Below are the code and all the weights of a small trained network. Each question names an input and a target symbol and asks about switching units off, where a switched-off unit gives its printed mean instead of its output.

import numpy as np


def w(rows, s, z=0):
    codes = np.array(rows[::2]) - 128.0
    scale = np.full(codes.shape[1], s)
    scale[-1] = z or s
    return codes * scale


def softmax(a):
    e = np.exp(a - a.max(-1, keepdims=True))
    return e / e.sum(-1, keepdims=True)


def log_softmax(a):
    a = a - a.max(-1, keepdims=True)
    return a - np.log(np.exp(a).sum(-1, keepdims=True))


def net(x, mask):
    ids = ['ΔΛΞΣΦαγζθμτ'.index(c) for c in x.split()]
    T = len(ids)
    res = E[ids] + P[:T]
    u = 0
    for l in range(3):
        r = res
        for j in range(3):
            rows = slice(3 * j, 3 * j + 3)
            q, k, v = (r @ M[l][rows].T for M in (Q, K, V))
            z = softmax(np.where(np.tri(T) > 0, q @ k.T / 3**0.5, -1e9)) @ v
            o = O[l][rows]
            res = res + np.where(mask[u + j], z, o[:, -1]) @ o[:, :-1]
        u += 3
    return log_softmax(res[-1] @ U[:, :-1].T + U[:, -1])


Q, K, V, O = {}, {}, {}, {}
E = w([
[152,150,127,116,136,162],'Δ',
[108,137,220,63,189,160],'Λ',
[135,177,74,70,155,115],'Ξ',
[124,154,113,112,155,160],'Σ',
[87,163,108,78,132,171],'Φ',
[184,193,126,113,226,71],'α',
[94,157,73,91,133,172],'γ',
[166,165,15,186,167,147],'ζ',
[49,159,185,196,98,117],'θ',
[255,159,151,55,39,109],'μ',
[142,57,190,208,186,164],'τ',
],0.014)
P = w([
[129,155,150,115,172,17],'0',
[105,143,132,137,164,51],'1',
[107,175,131,165,148,89],'2',
[115,176,134,170,135,136],'3',
[123,169,132,177,125,172],'4',
[132,159,136,188,111,208],'5',
[142,140,131,186,111,233],'6',
[152,111,137,174,109,253],'7',
],0.0081)
Q[0] = w([
[139,73,58,166,93,163],'0.h0',
[117,101,198,78,77,79],'0.h0',
[188,228,35,112,185,183],'0.h0',
[123,111,162,103,97,121],'0.h1',
[1,105,143,161,236,131],'0.h1',
[72,212,108,71,134,51],'0.h1',
[102,101,118,126,140,79],'0.h2',
[205,132,129,165,115,93],'0.h2',
[203,171,142,161,58,154],'0.h2',
],0.0071)
K[0] = w([
[178,103,165,96,49,140],'0.h0',
[46,160,132,131,173,132],'0.h0',
[201,170,80,156,55,159],'0.h0',
[107,157,155,123,112,92],'0.h1',
[68,102,114,212,208,181],'0.h1',
[79,181,51,104,116,105],'0.h1',
[72,73,104,133,155,129],'0.h2',
[155,130,106,109,139,137],'0.h2',
[190,254,67,106,122,93],'0.h2',
],0.0099)
V[0] = w([
[77,200,72,212,135,133],'0.h0',
[138,123,160,43,91,92],'0.h0',
[132,69,174,90,93,30],'0.h0',
[149,139,157,239,196,225],'0.h1',
[13,126,49,167,126,66],'0.h1',
[16,148,132,212,254,134],'0.h1',
[155,75,174,153,69,128],'0.h2',
[121,97,88,230,128,112],'0.h2',
[208,78,124,197,120,37],'0.h2',
],0.0054)
O[0] = w([
[128,184,101,62,133,156,227],'0.h0',
[106,66,154,178,161,125,49],'0.h0',
[128,84,163,195,186,65,37],'0.h0',
[100,184,167,198,191,253,254],'0.h1',
[49,130,33,157,139,71,131],'0.h1',
[71,149,102,194,224,116,251],'0.h1',
[227,154,86,114,111,126,59],'0.h2',
[113,172,171,202,96,75,175],'0.h2',
[190,246,146,125,75,103,166],'0.h2',
],0.0056,0.0044)
Q[1] = w([
[144,73,119,145,111,124],'1.h0',
[98,58,111,136,121,112],'1.h0',
[96,166,157,157,146,177],'1.h0',
[143,245,126,142,145,216],'1.h1',
[56,164,136,162,122,113],'1.h1',
[140,104,156,124,147,143],'1.h1',
[130,81,155,64,91,84],'1.h2',
[97,78,98,149,143,163],'1.h2',
[104,116,134,114,184,123],'1.h2',
],0.012)
K[1] = w([
[61,137,101,92,151,130],'1.h0',
[70,173,96,99,127,89],'1.h0',
[202,106,108,139,75,124],'1.h0',
[113,94,136,165,61,227],'1.h1',
[156,148,170,155,38,93],'1.h1',
[138,130,104,80,141,156],'1.h1',
[100,102,157,114,164,2],'1.h2',
[30,146,111,181,166,235],'1.h2',
[160,206,47,226,190,76],'1.h2',
],0.0068)
V[1] = w([
[109,65,24,126,140,126],'1.h0',
[44,121,142,200,158,174],'1.h0',
[137,159,184,35,73,64],'1.h0',
[142,109,81,185,184,128],'1.h1',
[118,151,23,88,172,139],'1.h1',
[54,129,182,202,69,57],'1.h1',
[51,105,111,81,201,152],'1.h2',
[61,128,117,76,94,222],'1.h2',
[169,127,254,42,71,154],'1.h2',
],0.0068)
O[1] = w([
[121,123,72,148,211,153,89],'1.h0',
[131,151,180,153,116,253,141],'1.h0',
[146,48,162,80,150,10,97],'1.h0',
[150,193,186,121,126,219,178],'1.h1',
[149,102,79,34,216,241,150],'1.h1',
[5,128,181,150,12,66,124],'1.h1',
[88,77,162,178,239,99,136],'1.h2',
[23,14,49,186,142,115,129],'1.h2',
[152,2,103,67,88,159,1],'1.h2',
],0.0058,0.0093)
Q[2] = w([
[234,123,95,15,215,169],'2.h0',
[166,60,71,104,76,2],'2.h0',
[250,75,88,84,53,130],'2.h0',
[118,110,199,105,35,107],'2.h1',
[93,166,62,181,178,216],'2.h1',
[195,232,170,94,65,137],'2.h1',
[73,81,115,143,67,122],'2.h2',
[108,200,101,111,71,131],'2.h2',
[159,127,154,157,47,124],'2.h2',
],0.0055)
K[2] = w([
[137,197,2,54,97,145],'2.h0',
[171,177,159,80,156,95],'2.h0',
[152,131,131,32,89,111],'2.h0',
[97,112,132,146,124,67],'2.h1',
[128,126,100,138,112,189],'2.h1',
[137,102,119,52,62,105],'2.h1',
[109,155,154,166,131,112],'2.h2',
[126,116,72,137,147,119],'2.h2',
[99,149,120,122,130,138],'2.h2',
],0.0091)
V[2] = w([
[101,112,213,145,166,110],'2.h0',
[191,78,200,123,183,185],'2.h0',
[3,103,166,117,122,99],'2.h0',
[134,150,110,148,89,114],'2.h1',
[174,167,120,159,163,157],'2.h1',
[187,118,108,174,157,188],'2.h1',
[129,139,195,125,85,109],'2.h2',
[149,123,95,64,105,155],'2.h2',
[153,124,143,93,69,148],'2.h2',
],0.008)
O[2] = w([
[162,158,238,159,34,88,150],'2.h0',
[254,120,128,217,96,122,134],'2.h0',
[77,48,217,99,63,40,79],'2.h0',
[54,137,82,140,150,123,144],'2.h1',
[115,112,140,31,111,113,255],'2.h1',
[90,127,128,21,19,94,208],'2.h1',
[108,208,109,81,150,135,110],'2.h2',
[206,165,172,131,65,198,114],'2.h2',
[151,167,143,99,105,141,99],'2.h2',
],0.0063,0.012)
U = w([
[184,135,99,31,15,102,142],'Δ',
[168,70,179,140,97,112,168],'Λ',
[108,84,83,78,133,80,150],'Ξ',
[113,97,113,121,132,128,136],'Σ',
[63,16,61,207,126,119,254],'Φ',
[158,152,184,60,189,133,45],'α',
[81,18,75,206,179,181,192],'γ',
[32,164,65,93,214,207,56],'ζ',
[2,119,119,60,35,100,126],'θ',
[190,124,71,184,141,141,37],'μ',
[138,220,169,248,37,212,147],'τ',
],0.005,0.0054)

Each question gives the input, a string of symbols that net reads in full, and the target symbol t.
The units are the heads (3 rows each of Q, K, V and O). Each row of codes is followed by its name. A weight is (code - 128) times the scale printed after its matrix; where a second scale follows, it is the last column's (O and U).
mask holds one flag per head, layer by layer. A switched-off head (its flag False) gives its mean, the last column of its rows in O, instead of its output. The means were averaged over made-up inputs and are rounded, as every weight is.
A unit's drop is (log p(t) with every unit on - log p(t) with that unit switched off) / (log p(t) with every unit on - log p(t) with every unit switched off).
The circuit of an input: a set's keep is (log p(t) with only the set's units on - log p(t) with every unit switched off) / (log p(t) with every unit on - log p(t) with every unit switched off). Starting from all 9 units, units are removed one at a time, each time the one whose removal leaves the highest keep (on an exact tie, the one counted first), for as long as the keep stays at least 0.8.
circuit, biggest first: the units of the circuit, biggest drop first
most important unit: the unit with the biggest drop
which heads matter: for each layer, one digit per head in row order, 1 if its drop is at least 0.15 and else 0, layers parted by /
input Λ ζ τ Λ ζ γ, target ζ: circuit, biggest first => [1.h1; 0.h0; 2.h0]
input θ ζ ζ ζ ζ Ξ ζ Φ, target ζ: most important unit => 2.h0
input Λ θ ζ, target θ: circuit, biggest first => [2.h0; 1.h1]
input τ ζ τ γ, target τ: circuit, biggest first => [2.h0; 1.h0]
input τ τ θ Φ θ, target θ: which heads matter => 001 / 011 / 101
input ζ θ Λ Σ, target θ: circuit, biggest first => [2.h0; 1.h1]
input τ ζ τ ζ ζ ζ, target ζ: circuit, biggest first => [1.h1; 2.h0; 0.h0]
input ζ ζ μ ζ Λ τ, target Λ: circuit, biggest first => [1.h0; 0.h1; 2.h0; 1.h1]
input μ ζ ζ μ, target μ: which heads matter => 010 / 101 / 110
input ζ μ θ, target Φ: circuit, biggest first => [2.h1; 0.h1; 1.h0]
input ζ ζ ζ τ ζ α, target τ: which heads matter => 011 / 110 / 100
input ζ Λ τ μ Λ Λ, target α: which heads matter => 011 / 101 / 011
input ζ Ξ Δ μ Σ θ τ θ, target Λ: circuit, biggest first => [1.h0; 2.h0; 0.h1]
input ζ ζ μ ζ, target Δ: circuit, biggest first => [1.h0; 0.h1; 2.h2; 1.h2]
input ζ ζ τ Ξ, target τ: circuit, biggest first => [1.h0; 2.h0; 0.h1]
input ζ α ζ μ Δ, target γ: which heads matter => 010 / 001 / 110
input ζ ζ Δ, target ζ: which heads matter => 000 / 000 / 100
input τ ζ Λ, target τ: which heads matter => 110 / 110 / 100
input τ Λ Σ, target τ: which heads matter => 110 / 110 / 100
input τ ζ ζ μ θ, target Φ: circuit, biggest first => [0.h1; 2.h1; 1.h0]
input γ τ Λ ζ μ ζ, target Δ: which heads matter => 110 / 111 / 011
input ζ τ ζ θ γ ζ Λ Ξ, target ζ: circuit, biggest first => [2.h0; 0.h0]
input Λ Ξ τ Ξ, target τ: which heads matter => 100 / 110 / 110
input ζ τ Φ ζ Λ Λ, target ζ: which heads matter => 001 / 001 / 100
